Below are the code and all the weights of a small trained network. Each question names an input and a class and asks about switching units off, where a switched-off unit gives its printed mean instead of its output.

import numpy as np


def w(rows, s, z=0):
    codes = np.array(rows[::2]) - 128.0
    scale = np.full(codes.shape[1], s)
    scale[-1] = z or s
    return codes * scale


def f(y):
    return y / 2 * (1 + np.tanh(0.7978845608 * (y + 0.044715 * y**3)))


def log_softmax(a):
    a = a - a.max(-1, keepdims=True)
    return a - np.log(np.exp(a).sum(-1, keepdims=True))


def net(x, mask):
    res = np.array(x, float).reshape(1, 8) / 4 @ E
    y = f(res @ A[0][:, :-1].T + A[0][:, -1])
    res = res + np.where(mask, y, B[0][:, -1]) @ B[0][:, :-1]
    return log_softmax(res[-1] @ U[:, :-1].T + U[:, -1])


A, B = {}, {}
E = w([
[127,127,128,120,123],'x0',
[210,102,47,216,113],'x1',
[21,181,7,101,73],'x2',
[117,119,129,138,139],'x3',
[89,73,184,187,3],'x4',
[119,124,126,136,137],'x5',
[119,122,130,138,141],'x6',
[128,130,127,122,129],'x7',
],0.0061)
A[0] = w([
[64,160,40,121,102,113],'n1',
[191,99,37,222,132,69],'n2',
[52,178,252,26,134,179],'n3',
[72,147,191,29,114,175],'n4',
[125,92,168,182,38,181],'n5',
[62,226,59,168,89,46],'n6',
[194,155,81,31,255,141],'n7',
[73,197,58,130,82,31],'n8',
[134,69,131,123,37,253],'n9',
[215,126,4,192,71,98],'n10',
[225,105,233,116,191,212],'n11',
[80,206,10,135,117,73],'n12',
[58,191,76,148,97,41],'n13',
[230,131,44,181,80,121],'n14',
[209,99,202,152,163,36],'n15',
[78,188,212,77,136,194],'n16',
[177,169,105,76,222,90],'n17',
[70,126,44,94,89,65],'n18',
[87,91,172,187,18,44],'n19',
[40,161,44,122,96,206],'n20',
[189,100,63,191,112,21],'n21',
[179,173,61,82,224,58],'n22',
[89,60,177,151,13,71],'n23',
[207,91,45,199,103,80],'n24',
],0.0059,0.0047)
B[0] = w([
[197,97,179,202,69,176],'n1',
[76,44,134,29,123,163],'n2',
[164,52,53,59,155,246],'n3',
[146,76,65,82,178,206],'n4',
[79,197,93,138,97,208],'n5',
[212,96,209,123,75,151],'n6',
[42,203,127,152,56,223],'n7',
[195,98,221,113,58,141],'n8',
[85,181,54,200,167,244],'n9',
[127,68,115,55,201,193],'n10',
[194,98,131,209,41,253],'n11',
[169,123,193,170,37,176],'n12',
[177,58,211,89,109,136],'n13',
[105,69,83,46,189,183],'n14',
[179,86,198,89,46,143],'n15',
[161,66,56,92,142,212],'n16',
[57,186,179,137,47,164],'n17',
[195,81,205,148,93,148],'n18',
[32,181,180,61,102,159],'n19',
[199,84,108,183,119,241],'n20',
[57,71,214,32,131,128],'n21',
[2,176,172,86,76,161],'n22',
[40,193,149,75,101,171],'n23',
[60,61,127,38,172,165],'n24',
],0.0067,0.0046)
U = w([
[118,131,84,175,128,255],'0',
[121,138,90,176,135,239],'1',
[183,86,219,173,61,37],'2',
[74,43,123,42,196,27],'3',
[118,166,85,193,158,199],'4',
[2,245,183,118,79,4],'5',
[136,151,79,201,172,142],'6',
],0.0076,0.0051)

Each question gives the input, the list of numbers given to net, and the class t.
The units are the neurons (one row each of A and B). Each row of codes is followed by its name. A weight is (code - 128) times the scale printed after its matrix; where a second scale follows, it is the last column's (A, B and U).
mask holds one flag per neuron, in row order. A switched-off neuron (its flag False) gives its mean, the last column of its row in B, instead of its output. The means were averaged over made-up inputs and are rounded, as every weight is.
A unit's drop is (log p(t) with every unit on - log p(t) with that unit switched off) / (log p(t) with every unit on - log p(t) with every unit switched off).
The circuit of an input: a set's keep is (log p(t) with only the set's units on - log p(t) with every unit switched off) / (log p(t) with every unit on - log p(t) with every unit switched off). Starting from the 12 units with the biggest drops (on a tie, the unit counted first), units are removed one at a time, each time the one whose removal leaves the highest keep (on an exact tie, the one counted first), for as long as the keep stays at least 0.8.
units of the circuit, in order: the units of the circuit, biggest drop first
most important unit: the unit with the biggest drop
k most important neurons: the k neurons with the biggest drops, biggest first
drop of u: that unit's drop, to one decimal
input [3,3,-7,1,-5,4,0,-1], class 2: most important unit => n11
input [-6,5,3,5,-7,6,2,2], class 5: units of the circuit, in order => n22; n7; n17
input [-8,5,1,6,7,1,3,-5], class 5: units of the circuit, in order => n19; n23; n5
input [4,3,3,2,7,-2,-6,3], class 5: units of the circuit, in order => n19; n23
input [-2,-5,-6,0,-8,7,6,4], class 5: 3 most important neurons => n7; n17; n22
input [3,6,-8,-3,-5,2,4,6], class 2: 3 most important neurons => n11; n15; n9
input [-6,7,-5,1,-8,-1,6,5], class 5: 2 most important neurons => n7; n22
input [0,-4,-8,-4,-4,-8,0,-4], class 2: 2 most important neurons => n11; n15
input [4,-2,3,0,7,-7,-3,-6], class 5: 2 most important neurons => n23; n19
input [-5,2,7,4,8,-5,6,7], class 5: 2 most important neurons => n19; n23
input [6,-8,-4,0,6,2,8,-2], class 3: 2 most important neurons => n3; n4
input [-6,5,-5,-1,-6,-2,-3,-5], class 5: 3 most important neurons => n7; n22; n17
input [7,-8,-7,0,8,3,-4,0], class 3: 3 most important neurons => n3; n4; n16
input [0,3,7,0,-4,2,1,-1], class 2: most important neuron => n12
input [7,7,-8,3,-4,-3,-7,4], class 2: 2 most important neurons => n11; n15
input [5,5,2,-4,-8,-6,4,1], class 5: drop of n22 => 0.3
input [4,4,-5,-5,7,7,1,1], class 5: drop of n23 => 0.2
input [7,-4,8,4,5,-1,-8,-1], class 2: drop of n16 => 0.0
input [-1,-3,6,2,5,3,6,-5], class 2: drop of n14 => 0.1
